Here is a tiny trained network, its code and every weight. The questions are about switching its units off for an input and a class, where a switched-off unit gives its printed mean instead of its output.

import numpy as np


def w(rows, s, z=0):
    codes = np.array(rows[::2]) - 128.0
    scale = np.full(codes.shape[1], s)
    scale[-1] = z or s
    return codes * scale


def norm(h):
    return h / np.sqrt((h * h).mean(-1, keepdims=True) + 1e-5)


def f(y):
    return y / 2 * (1 + np.tanh(0.7978845608 * (y + 0.044715 * y**3)))


def log_softmax(a):
    a = a - a.max(-1, keepdims=True)
    return a - np.log(np.exp(a).sum(-1, keepdims=True))


def net(x, mask):
    res = np.array(x, float).reshape(1, 6) / 4 @ E
    u = 0
    for l in range(4):
        y = f(norm(res) @ A[l][:, :-1].T + A[l][:, -1])
        res = res + np.where(mask[u : u + 3], y, B[l][:, -1]) @ B[l][:, :-1]
        u += 3
    return log_softmax(norm(res)[-1] @ U[:, :-1].T + U[:, -1])


A, B = {}, {}
E = w([
[147,155,57,166,99,51,117],'x0',
[83,40,42,166,160,197,160],'x1',
[2,119,124,100,95,107,87],'x2',
[90,180,153,184,113,141,211],'x3',
[113,173,137,159,217,128,82],'x4',
[130,127,134,131,126,127,128],'x5',
],0.0065)
A[0] = w([
[131,37,252,59,145,228,170,70],'L0N0',
[111,105,31,106,183,184,165,3],'L0N1',
[253,129,99,108,102,124,219,137],'L0N2',
],0.006,0.0052)
B[0] = w([
[133,201,141,216,188,117,21,234],'L0N0',
[245,205,109,155,115,199,108,131],'L0N1',
[33,115,144,128,131,89,114,255],'L0N2',
],0.012,0.0036)
A[1] = w([
[209,140,131,188,254,92,106,136],'L1N0',
[126,147,153,145,87,173,183,1],'L1N1',
[190,28,119,30,187,125,48,32],'L1N2',
],0.007,0.0059)
B[1] = w([
[98,72,168,135,64,99,181,253],'L1N0',
[184,193,81,136,103,99,251,107],'L1N1',
[208,146,109,50,182,70,88,161],'L1N2',
],0.012,0.0051)
A[2] = w([
[148,91,36,136,174,245,161,40],'L2N0',
[51,236,142,171,82,190,238,2],'L2N1',
[132,118,2,165,27,36,129,9],'L2N2',
],0.0076,0.0025)
B[2] = w([
[180,136,98,184,48,184,127,171],'L2N0',
[235,60,94,28,165,52,36,254],'L2N1',
[148,125,249,202,172,106,122,228],'L2N2',
],0.011,0.0035)
A[3] = w([
[25,54,134,97,126,81,159,136],'L3N0',
[99,151,101,56,175,181,98,178],'L3N1',
[72,174,191,2,63,81,178,253],'L3N2',
],0.0084,0.0035)
B[3] = w([
[86,2,108,98,170,139,122,192],'L3N0',
[175,88,193,160,138,111,203,146],'L3N1',
[142,89,75,167,86,202,149,253],'L3N2',
],0.013,0.0063)
U = w([
[124,35,121,141,96,137,114,225],'0',
[109,183,211,233,200,104,90,201],'1',
[214,92,68,3,144,75,63,132],'2',
[133,45,104,160,101,145,102,182],'3',
[186,123,72,197,6,206,142,95],'4',
[33,27,92,87,109,138,194,113],'5',
[95,194,32,72,153,139,153,16],'6',
[49,255,4,33,187,134,189,1],'7',
],0.009,0.0058)

Each question gives the input, the list of numbers given to net, and the class t.
The units are the neurons (one row each of A and B). Each row of codes is followed by its name. A weight is (code - 128) times the scale printed after its matrix; where a second scale follows, it is the last column's (A, B and U).
mask holds one flag per neuron, layer by layer. A switched-off neuron (its flag False) gives its mean, the last column of its row in B, instead of its output. The means were averaged over made-up inputs and are rounded, as every weight is.
A unit's drop is (log p(t) with every unit on - log p(t) with that unit switched off) / (log p(t) with every unit on - log p(t) with every unit switched off).
The circuit of an input: a set's keep is (log p(t) with only the set's units on - log p(t) with every unit switched off) / (log p(t) with every unit on - log p(t) with every unit switched off). Starting from all 12 units, units are removed one at a time, each time the one whose removal leaves the highest keep (on an exact tie, the one counted first), for as long as the keep stays at least 0.8.
units of the circuit, in order: the units of the circuit, biggest drop first
unit that matters most: the unit with the biggest drop
k most important neurons: the k neurons with the biggest drops, biggest first
top k neurons in layer l: the k neurons of layer l with the biggest drops, biggest first
input [6,2,2,-4,-3,-1], class 1: units of the circuit, in order -> L2N2
input [-5,8,0,5,5,6], class 4: top 2 neurons in layer 2 -> L2N0, L2N2
input [-3,3,4,7,4,-3], class 2: units of the circuit, in order -> L2N1, L0N2
input [-8,-2,6,2,-4,-1], class 1: 2 most important neurons -> L0N0, L1N0
input [2,-8,6,-3,-2,-7], class 4: 2 most important neurons -> L3N2, L0N2
input [3,4,-1,-7,4,7], class 2: units of the circuit, in order -> L1N2, L0N0
input [-8,-3,8,-4,-5,4], class 1: 3 most important neurons -> L0N0, L1N0, L0N2
input [1,7,-4,2,4,-3], class 4: units of the circuit, in order -> L2N0, L0N1
input [4,2,7,-1,6,6], class 5: 3 most important neurons -> L3N0, L0N0, L2N1
input [3,3,6,-8,0,-1], class 2: units of the circuit, in order -> L1N2, L0N2
input [1,-2,-8,-5,-6,-6], class 5: units of the circuit, in order -> L0N2, L2N1, L3N0
input [7,-7,-7,-1,-3,0], class 1: units of the circuit, in order -> L2N2, L2N1
input [-5,-8,-2,-4,1,5], class 4: units of the circuit, in order -> L3N2, L2N1, L2N2
input [-1,7,-3,0,2,1], class 4: units of the circuit, in order -> L0N1, L2N0
input [1,-8,-7,-1,6,3], class 4: unit that matters most -> L3N2
input [5,6,0,-3,2,0], class 4: 3 most important neurons -> L2N0, L0N0, L0N1
input [-3,5,-7,-1,3,5], class 5: units of the circuit, in order -> L1N0, L2N2, L3N0
input [4,-2,-8,-6,-6,3], class 5: 2 most important neurons -> L0N2, L0N0
input [3,1,2,-6,5,2], class 2: 2 most important neurons -> L1N2, L0N0
input [-5,-1,-8,2,4,-4], class 5: unit that matters most -> L1N0
input [5,-6,-2,-1,0,4], class 4: 4 most important neurons -> L3N2, L2N1, L0N0, L3N0
input [6,8,2,8,5,3], class 2: 2 most important neurons -> L2N1, L3N2
input [8,-2,-7,-8,-5,-8], class 1: 2 most important neurons -> L2N2, L0N2
input [1,8,7,-4,3,5], class 4: top 2 neurons in layer 0 -> L0N1, L0N2
input [-6,-6,-3,6,8,-6], class 0: top 2 neurons in layer 1 -> L1N0, L1N2
input [5,-4,0,7,1,-4], class 2: 2 most important neurons -> L2N1, L0N0
input [7,-3,-6,3,-4,-5], class 1: unit that matters most -> L2N2
